Here is a tiny trained network, its code and every weight. The questions are about switching its units off for an input and a target symbol, where a switched-off unit gives its printed mean instead of its output.

import numpy as np


def w(rows, s, z=0):
    codes = np.array(rows[::2]) - 128.0
    scale = np.full(codes.shape[1], s)
    scale[-1] = z or s
    return codes * scale


def f(y):
    return np.maximum(y, 0)


def softmax(a):
    e = np.exp(a - a.max(-1, keepdims=True))
    return e / e.sum(-1, keepdims=True)


def log_softmax(a):
    a = a - a.max(-1, keepdims=True)
    return a - np.log(np.exp(a).sum(-1, keepdims=True))


def net(x, mask):
    ids = ['ΔΘΠγζημτ'.index(c) for c in x.split()]
    T = len(ids)
    res = E[ids] + P[:T]
    q, k, v = (res @ M[0].T for M in (Q, K, V))
    z = softmax(np.where(np.tri(T) > 0, q @ k.T / 4**0.5, -1e9)) @ v
    res = res + np.where(mask[0], z, O[0][:, -1]) @ O[0][:, :-1]
    y = f(res @ A[0][:, :-1].T + A[0][:, -1])
    res = res + np.where(mask[1:9], y, B[0][:, -1]) @ B[0][:, :-1]
    return log_softmax(res[-1] @ U[:, :-1].T + U[:, -1])


Q, K, V, O, A, B = {}, {}, {}, {}, {}, {}
E = w([
[194,138,106,63,145,143,114,187,147,74,70],'Δ',
[202,141,160,144,48,155,214,141,173,131,118],'Θ',
[175,70,135,119,128,141,106,169,128,138,84],'Π',
[162,151,145,181,114,105,94,124,92,69,197],'γ',
[251,129,72,84,90,148,110,132,90,121,151],'ζ',
[131,127,133,146,126,149,117,122,183,129,47],'η',
[188,134,152,177,110,82,138,116,202,133,94],'μ',
[159,111,91,174,96,134,89,167,165,126,163],'τ',
],0.025)
P = w([
[64,28,110,169,135,175,244,138,145,40,106],'0',
[161,76,120,143,194,63,158,195,59,97,46],'1',
[73,17,150,129,119,150,108,84,116,95,176],'2',
[141,166,126,161,139,136,110,174,134,133,115],'3',
[46,91,138,122,65,180,32,39,163,83,184],'4',
[109,225,141,113,117,118,27,171,140,170,77],'5',
[64,90,254,47,53,129,4,98,95,86,123],'6',
[88,128,216,108,62,125,91,158,136,249,98],'7',
],0.009)
Q[0] = w([
[101,246,58,89,210,66,219,114,50,175,137],'h0',
[122,68,165,68,96,97,186,119,91,208,179],'h0',
[137,133,148,208,161,118,65,194,111,254,82],'h0',
[44,18,107,63,167,57,110,35,169,157,159],'h0',
],0.0064)
K[0] = w([
[162,2,87,190,178,146,144,96,187,92,117],'h0',
[120,50,160,156,169,125,151,169,96,168,109],'h0',
[110,91,174,47,76,111,150,118,87,16,124],'h0',
[154,128,81,180,207,134,193,173,108,117,126],'h0',
],0.008)
V[0] = w([
[179,134,137,96,115,205,105,159,50,188,216],'h0',
[136,113,85,232,132,74,65,182,134,57,225],'h0',
[214,184,108,38,141,198,142,58,74,26,122],'h0',
[167,99,93,124,28,79,254,134,150,205,193],'h0',
],0.007)
O[0] = w([
[131,150,133,70,151,164,167,80,47,123,100,113],'h0',
[87,91,157,122,91,81,220,203,79,171,156,192],'h0',
[140,165,182,2,45,165,182,56,146,41,128,209],'h0',
[180,119,239,123,122,164,55,134,84,152,118,254],'h0',
],0.012,0.0067)
A[0] = w([
[85,73,85,141,245,171,132,148,144,158,144,81],'n0',
[139,120,138,142,93,120,163,148,92,107,129,94],'n1',
[68,152,157,151,105,149,161,140,192,120,122,165],'n2',
[75,127,104,157,154,86,139,83,153,141,76,106],'n3',
[128,74,91,161,183,100,161,160,157,144,163,130],'n4',
[122,137,66,145,137,134,91,173,98,115,194,3],'n5',
[148,82,106,151,179,106,53,132,127,182,120,133],'n6',
[163,137,166,166,97,109,144,131,54,133,136,156],'n7',
],0.012,0.0055)
B[0] = w([
[102,226,36,154,68,231,213,110,122,70,92,142],'n0',
[149,89,107,124,138,174,145,198,96,134,91,197],'n1',
[115,128,75,106,133,86,88,172,134,136,114,189],'n2',
[55,143,110,98,161,119,92,143,182,128,129,144],'n3',
[99,134,160,2,239,117,144,72,105,181,190,189],'n4',
[142,51,149,138,60,75,154,204,167,137,147,142],'n5',
[162,172,123,162,77,178,188,95,168,140,96,200],'n6',
[25,132,123,134,119,153,88,71,139,129,122,254],'n7',
],0.0093,0.016)
U = w([
[147,128,129,153,134,190,254,55,131,70,134,22],'Δ',
[116,150,56,127,136,173,125,103,140,122,139,161],'Θ',
[144,84,123,148,50,161,96,163,184,154,119,165],'Π',
[137,108,96,132,84,160,210,139,145,149,156,2],'γ',
[65,100,106,102,127,98,80,121,94,181,128,199],'ζ',
[136,164,153,58,219,177,49,79,150,181,227,66],'η',
[157,136,54,63,75,106,122,52,121,164,162,111],'μ',
[192,71,87,82,151,117,109,179,218,74,164,188],'τ',
],0.0077,0.004)

Each question gives the input, a string of symbols that net reads in full, and the target symbol t.
The units are the heads (4 rows each of Q, K, V and O) and the neurons (one row each of A and B). Each row of codes is followed by its name. A weight is (code - 128) times the scale printed after its matrix; where a second scale follows, it is the last column's (O, A, B and U).
mask holds one flag per unit, heads first, then neurons. A switched-off unit (its flag False) gives its mean, the last column of its rows in O or B, instead of its output. The means were averaged over made-up inputs and are rounded, as every weight is.
A unit's drop is (log p(t) with every unit on - log p(t) with that unit switched off) / (log p(t) with every unit on - log p(t) with every unit switched off).
The circuit of an input: a set's keep is (log p(t) with only the set's units on - log p(t) with every unit switched off) / (log p(t) with every unit on - log p(t) with every unit switched off). Starting from all 9 units, units are removed one at a time, each time the one whose removal leaves the highest keep (on an exact tie, the one counted first), for as long as the keep stays at least 0.8.
units of the circuit, in order: the units of the circuit, biggest drop first
unit that matters most: the unit with the biggest drop
top k neurons: the k neurons with the biggest drops, biggest first
drop of u: that unit's drop, to one decimal
input η Π μ η μ μ μ, target η: top 3 neurons	n4; n1; n3
input μ Π Δ μ Θ η Δ, target τ: units of the circuit, in order	h0; n7
input ζ μ μ μ Δ Θ γ τ, target γ: units of the circuit, in order	h0
input Δ τ τ, target τ: units of the circuit, in order	h0; n7; n6
input μ Θ μ τ μ τ ζ, target ζ: units of the circuit, in order	h0; n6
input τ ζ Θ η, target η: top 2 neurons	n6; n1
input Θ Θ ζ μ μ τ Θ η, target η: top 2 neurons	n1; n6
input γ Θ μ Δ μ, target τ: units of the circuit, in order	h0; n7; n2
input Θ μ Π, target Π: units of the circuit, in order	h0; n6
input μ ζ ζ Δ μ μ Π, target τ: top 2 neurons	n7; n6
input μ μ η τ Π, target Δ: units of the circuit, in order	h0; n0; n6; n2
input μ μ μ ζ η Δ Θ τ, target η: top 3 neurons	n6; n1; n5
input τ Π μ τ, target γ: top 4 neurons	n5; n6; n4; n0
input ζ μ Θ Π, target η: units of the circuit, in order	h0
input μ μ ζ Π μ μ Θ Θ, target η: top 2 neurons	n6; n1
input μ τ ζ, target ζ: top 2 neurons	n7; n6
input γ ζ γ μ, target γ: top 3 neurons	n1; n4; n3
input τ Θ η τ γ μ, target ζ: top 2 neurons	n6; n2
input μ Θ μ μ ζ γ, target Δ: top 2 neurons	n2; n4
input μ μ γ ζ γ Π, target γ: unit that matters most	h0
input ζ μ Δ μ μ Θ Θ τ, target η: top 2 neurons	n1; n5
input τ γ τ, target ζ: units of the circuit, in order	h0; n4; n6
input τ μ μ η μ ζ τ, target Δ: drop of n4	0.1
input Θ Δ μ μ η Π, target τ: drop of h0	1.0
